Below is a small trained network, with its code and all its weights. Each question gives an input and a class and asks what happens when units are switched off, that is, made to give their printed mean instead of their output.

import numpy as np


def w(rows, s, z=0):
    codes = np.array(rows[::2]) - 128.0
    scale = np.full(codes.shape[1], s)
    scale[-1] = z or s
    return codes * scale


def f(y):
    return y / 2 * (1 + np.tanh(0.7978845608 * (y + 0.044715 * y**3)))


def log_softmax(a):
    a = a - a.max(-1, keepdims=True)
    return a - np.log(np.exp(a).sum(-1, keepdims=True))


def net(x, mask):
    res = np.array(x, float).reshape(1, 5) / 4 @ E
    y = f(res @ A[0][:, :-1].T + A[0][:, -1])
    res = res + np.where(mask, y, B[0][:, -1]) @ B[0][:, :-1]
    return log_softmax(res[-1] @ U[:, :-1].T + U[:, -1])


A, B = {}, {}
E = w([
[216,182,9,179],'x0',
[128,130,128,125],'x1',
[129,130,129,125],'x2',
[244,68,147,74],'x3',
[130,131,130,124],'x4',
],0.016)
A[0] = w([
[141,251,37,164,116],'neuron 1',
[193,135,12,119,98],'neuron 2',
[33,253,108,125,253],'neuron 3',
[120,75,180,78,158],'neuron 4',
[252,17,131,38,188],'neuron 5',
[44,83,115,113,189],'neuron 6',
[175,182,65,158,135],'neuron 7',
],0.013,0.011)
B[0] = w([
[121,93,92,192,223],'neuron 1',
[212,198,105,171,210],'neuron 2',
[5,216,130,152,227],'neuron 3',
[87,69,137,113,185],'neuron 4',
[145,96,72,70,254],'neuron 5',
[99,186,180,90,175],'neuron 6',
[151,111,34,182,201],'neuron 7',
],0.016,0.027)
U = w([
[59,214,221,113,254],'0',
[125,132,159,176,30],'1',
[130,134,158,179,37],'2',
[78,156,87,249,159],'3',
[73,39,123,71,213],'4',
[147,160,173,170,46],'5',
[147,160,169,169,48],'6',
[190,131,67,158,126],'7',
],0.016,0.007)

Each question gives the input, the list of numbers given to net, and the class t.
The units are the neurons (one row each of A and B). Each row of codes is followed by its name. A weight is (code - 128) times the scale printed after its matrix; where a second scale follows, it is the last column's (A, B and U).
mask holds one flag per neuron, in row order. A switched-off neuron (its flag False) gives its mean, the last column of its row in B, instead of its output. The means were averaged over made-up inputs and are rounded, as every weight is.
A unit's drop is (log p(t) with every unit on - log p(t) with that unit switched off) / (log p(t) with every unit on - log p(t) with every unit switched off).
The circuit of an input: a set's keep is (log p(t) with only the set's units on - log p(t) with every unit switched off) / (log p(t) with every unit on - log p(t) with every unit switched off). Starting from all 7 units, units are removed one at a time, each time the one whose removal leaves the highest keep (on an exact tie, the one counted first), for as long as the keep stays at least 0.8.
units of the circuit, in order: the units of the circuit, biggest drop first
unit that matters most: the unit with the biggest drop
k most important neurons: the k neurons with the biggest drops, biggest first
drop of u: that unit's drop, to one decimal
input [0,3,-5,-6,-2], class 0: unit that matters most : neuron 7
input [0,-2,6,-2,7], class 0: units of the circuit, in order : neuron 7; neuron 1
input [0,7,-6,5,-3], class 4: units of the circuit, in order : neuron 2; neuron 7
input [-7,-8,-1,0,-5], class 0: 2 most important neurons : neuron 5; neuron 6
input [-7,-3,-5,0,5], class 0: 2 most important neurons : neuron 5; neuron 6
input [6,3,-2,1,-3], class 7: 2 most important neurons : neuron 3; neuron 2
input [4,5,2,1,1], class 7: drop of neuron 3 : 1.3
input [8,2,1,2,3], class 7: drop of neuron 3 : 0.3
input [4,5,-1,2,-7], class 7: drop of neuron 3 : 0.3
input [3,-5,0,1,-7], class 7: drop of neuron 3 : 1.2
